Here is a tiny trained network, its code and every weight. The questions are about switching its units off for an input and a class, where a switched-off unit gives its printed mean instead of its output.

import numpy as np


def w(rows, s, z=0):
    codes = np.array(rows[::2]) - 128.0
    scale = np.full(codes.shape[1], s)
    scale[-1] = z or s
    return codes * scale


def norm(h):
    return h / np.sqrt((h * h).mean(-1, keepdims=True) + 1e-5)


def f(y):
    return y / 2 * (1 + np.tanh(0.7978845608 * (y + 0.044715 * y**3)))


def log_softmax(a):
    a = a - a.max(-1, keepdims=True)
    return a - np.log(np.exp(a).sum(-1, keepdims=True))


def net(x, mask):
    res = np.array(x, float).reshape(1, 7) / 4 @ E
    u = 0
    for l in range(3):
        y = f(norm(res) @ A[l][:, :-1].T + A[l][:, -1])
        res = res + np.where(mask[u : u + 7], y, B[l][:, -1]) @ B[l][:, :-1]
        u += 7
    return log_softmax(norm(res)[-1] @ U[:, :-1].T + U[:, -1])


A, B = {}, {}
E = w([
[131,123,129,131,136,134,123,121,122],'x0',
[165,106,54,158,114,155,220,66,43],'x1',
[141,178,48,89,136,160,95,217,79],'x2',
[255,113,193,206,131,94,90,174,84],'x3',
[202,181,178,41,56,182,82,82,98],'x4',
[124,125,133,129,129,132,127,130,123],'x5',
[58,178,123,179,83,66,43,101,56],'x6',
],0.0077)
A[0] = w([
[62,163,132,110,76,34,100,74,66,23],'L0N0',
[134,90,169,146,61,114,134,80,190,6],'L0N1',
[136,110,185,122,155,120,24,154,160,3],'L0N2',
[83,132,175,137,75,81,182,30,243,72],'L0N3',
[98,184,155,2,84,127,142,58,131,44],'L0N4',
[119,144,164,131,182,136,41,153,202,102],'L0N5',
[125,97,187,164,92,87,128,51,138,69],'L0N6',
],0.008,0.0038)
B[0] = w([
[158,50,119,18,137,106,120,139,94,217],'L0N0',
[131,140,219,112,163,165,128,140,68,157],'L0N1',
[118,217,140,100,96,90,164,70,188,202],'L0N2',
[138,173,131,140,215,136,150,106,110,253],'L0N3',
[148,101,109,213,119,141,80,141,203,248],'L0N4',
[88,167,113,97,60,74,247,124,89,237],'L0N5',
[147,149,151,138,166,158,132,173,51,211],'L0N6',
],0.011,0.0035)
A[1] = w([
[77,171,122,136,69,92,62,128,75,86],'L1N0',
[163,178,192,91,77,121,177,131,75,4],'L1N1',
[182,73,162,55,148,190,191,167,190,59],'L1N2',
[79,119,144,152,114,86,43,84,71,76],'L1N3',
[161,154,132,99,180,185,193,148,207,79],'L1N4',
[197,204,162,108,93,174,101,98,100,153],'L1N5',
[128,229,29,71,158,170,87,254,124,11],'L1N6',
],0.0076,0.0031)
B[1] = w([
[155,59,177,97,184,124,140,121,74,189],'L1N0',
[77,115,19,120,167,126,113,94,124,195],'L1N1',
[116,53,139,101,150,2,89,75,35,202],'L1N2',
[183,64,88,74,162,87,154,163,133,171],'L1N3',
[133,131,91,59,90,88,59,166,67,222],'L1N4',
[160,67,136,193,111,187,112,155,203,253],'L1N5',
[130,179,226,178,222,147,142,71,98,222],'L1N6',
],0.0095,0.0039)
A[2] = w([
[66,185,18,128,159,123,123,58,143,110],'L2N0',
[146,246,50,119,129,166,88,190,34,98],'L2N1',
[255,145,144,238,76,25,178,177,111,88],'L2N2',
[234,106,54,197,95,169,241,87,17,30],'L2N3',
[123,90,77,181,9,175,201,71,53,2],'L2N4',
[5,106,76,220,221,51,160,207,134,121],'L2N5',
[72,68,92,191,170,102,235,220,113,73],'L2N6',
],0.0073,0.004)
B[2] = w([
[46,81,115,94,144,215,80,156,116,179],'L2N0',
[137,134,191,109,196,86,222,123,174,151],'L2N1',
[1,105,13,45,194,251,108,163,186,242],'L2N2',
[46,204,178,116,85,79,121,74,133,254],'L2N3',
[113,184,162,48,53,86,173,115,225,155],'L2N4',
[224,131,108,152,65,193,102,101,146,251],'L2N5',
[202,135,230,156,60,44,101,170,140,213],'L2N6',
],0.009,0.0055)
U = w([
[177,70,104,56,149,36,123,146,58,184],'0',
[76,247,142,98,63,80,165,93,162,2],'1',
[167,194,186,185,253,157,163,122,102,64],'2',
[230,113,114,193,47,164,82,145,192,206],'3',
[74,110,67,113,165,195,97,153,161,200],'4',
],0.016,0.00095)

Each question gives the input, the list of numbers given to net, and the class t.
The units are the neurons (one row each of A and B). Each row of codes is followed by its name. A weight is (code - 128) times the scale printed after its matrix; where a second scale follows, it is the last column's (A, B and U).
mask holds one flag per neuron, layer by layer. A switched-off neuron (its flag False) gives its mean, the last column of its row in B, instead of its output. The means were averaged over made-up inputs and are rounded, as every weight is.
A unit's drop is (log p(t) with every unit on - log p(t) with that unit switched off) / (log p(t) with every unit on - log p(t) with every unit switched off).
The circuit of an input: a set's keep is (log p(t) with only the set's units on - log p(t) with every unit switched off) / (log p(t) with every unit on - log p(t) with every unit switched off). Starting from the 12 units with the biggest drops (on a tie, the unit counted first), units are removed one at a time, each time the one whose removal leaves the highest keep (on an exact tie, the one counted first), for as long as the keep stays at least 0.8.
circuit, biggest first: the units of the circuit, biggest drop first
most important unit: the unit with the biggest drop
k most important neurons: the k neurons with the biggest drops, biggest first
top k neurons in layer l: the k neurons of layer l with the biggest drops, biggest first
input [-5,2,-8,-8,-3,-3,-5], class 2: 2 most important neurons : L0N3; L2N2
input [1,6,3,-8,0,-8,8], class 0: most important unit : L0N0
input [-4,6,-5,-1,8,-1,-1], class 3: 2 most important neurons : L0N4; L1N5
input [2,-5,6,-6,-8,8,-4], class 3: top 2 neurons in layer 2 : L2N5; L2N6
input [-2,2,-1,-8,7,-7,-3], class 4: 3 most important neurons : L2N0; L2N5; L2N6
input [5,-6,3,-3,-2,-5,2], class 1: 2 most important neurons : L0N5; L2N2
input [-4,6,5,5,-6,0,-5], class 1: top 2 neurons in layer 0 : L0N0; L0N4
input [3,0,-7,8,-2,-4,1], class 4: 2 most important neurons : L2N2; L1N6
input [-1,-6,-1,-1,-7,2,-1], class 3: 2 most important neurons : L2N5; L2N3
input [-2,3,1,-6,-6,6,-6], class 0: top 3 neurons in layer 1 : L1N4; L1N2; L1N5
input [-6,2,-5,0,-5,-1,0], class 2: 2 most important neurons : L0N3; L0N6
input [-2,1,-6,1,4,1,-7], class 0: top 3 neurons in layer 1 : L1N2; L1N4; L1N6
input [2,8,8,-2,3,-6,-4], class 1: 2 most important neurons : L2N3; L0N3
input [5,-1,-4,1,-5,1,4], class 3: circuit, biggest first : L2N5
input [6,5,-7,-5,6,-1,6], class 2: circuit, biggest first : L0N3; L0N6
input [4,-5,0,3,-5,-8,6], class 0: 4 most important neurons : L1N0; L2N3; L0N0; L1N5
input [1,5,-2,-5,6,-4,-7], class 0: 3 most important neurons : L1N2; L1N4; L2N5
input [7,-1,2,-3,6,5,3], class 3: 2 most important neurons : L0N4; L2N2
input [7,-3,8,8,-4,-6,-3], class 2: top 2 neurons in layer 2 : L2N1; L2N0
input [1,-4,-3,7,5,1,5], class 4: 2 most important neurons : L1N5; L2N2
input [-6,-1,0,8,-6,-5,4], class 4: circuit, biggest first : L2N2
input [6,-4,6,-6,-2,7,4], class 2: 2 most important neurons : L1N6; L2N2
input [-2,6,-6,5,-3,1,2], class 1: 2 most important neurons : L2N3; L1N6
input [1,-3,3,7,8,2,8], class 0: top 2 neurons in layer 0 : L0N0; L0N4
input [1,0,6,-7,5,-2,4], class 4: top 3 neurons in layer 0 : L0N4; L0N6; L0N3
input [3,7,-6,8,-4,-5,-3], class 4: top 2 neurons in layer 2 : L2N2; L2N1
input [2,4,-7,-5,1,-7,0], class 2: circuit, biggest first : L0N3
input [-5,-5,6,-7,1,7,7], class 0: top 2 neurons in layer 2 : L2N2; L2N3
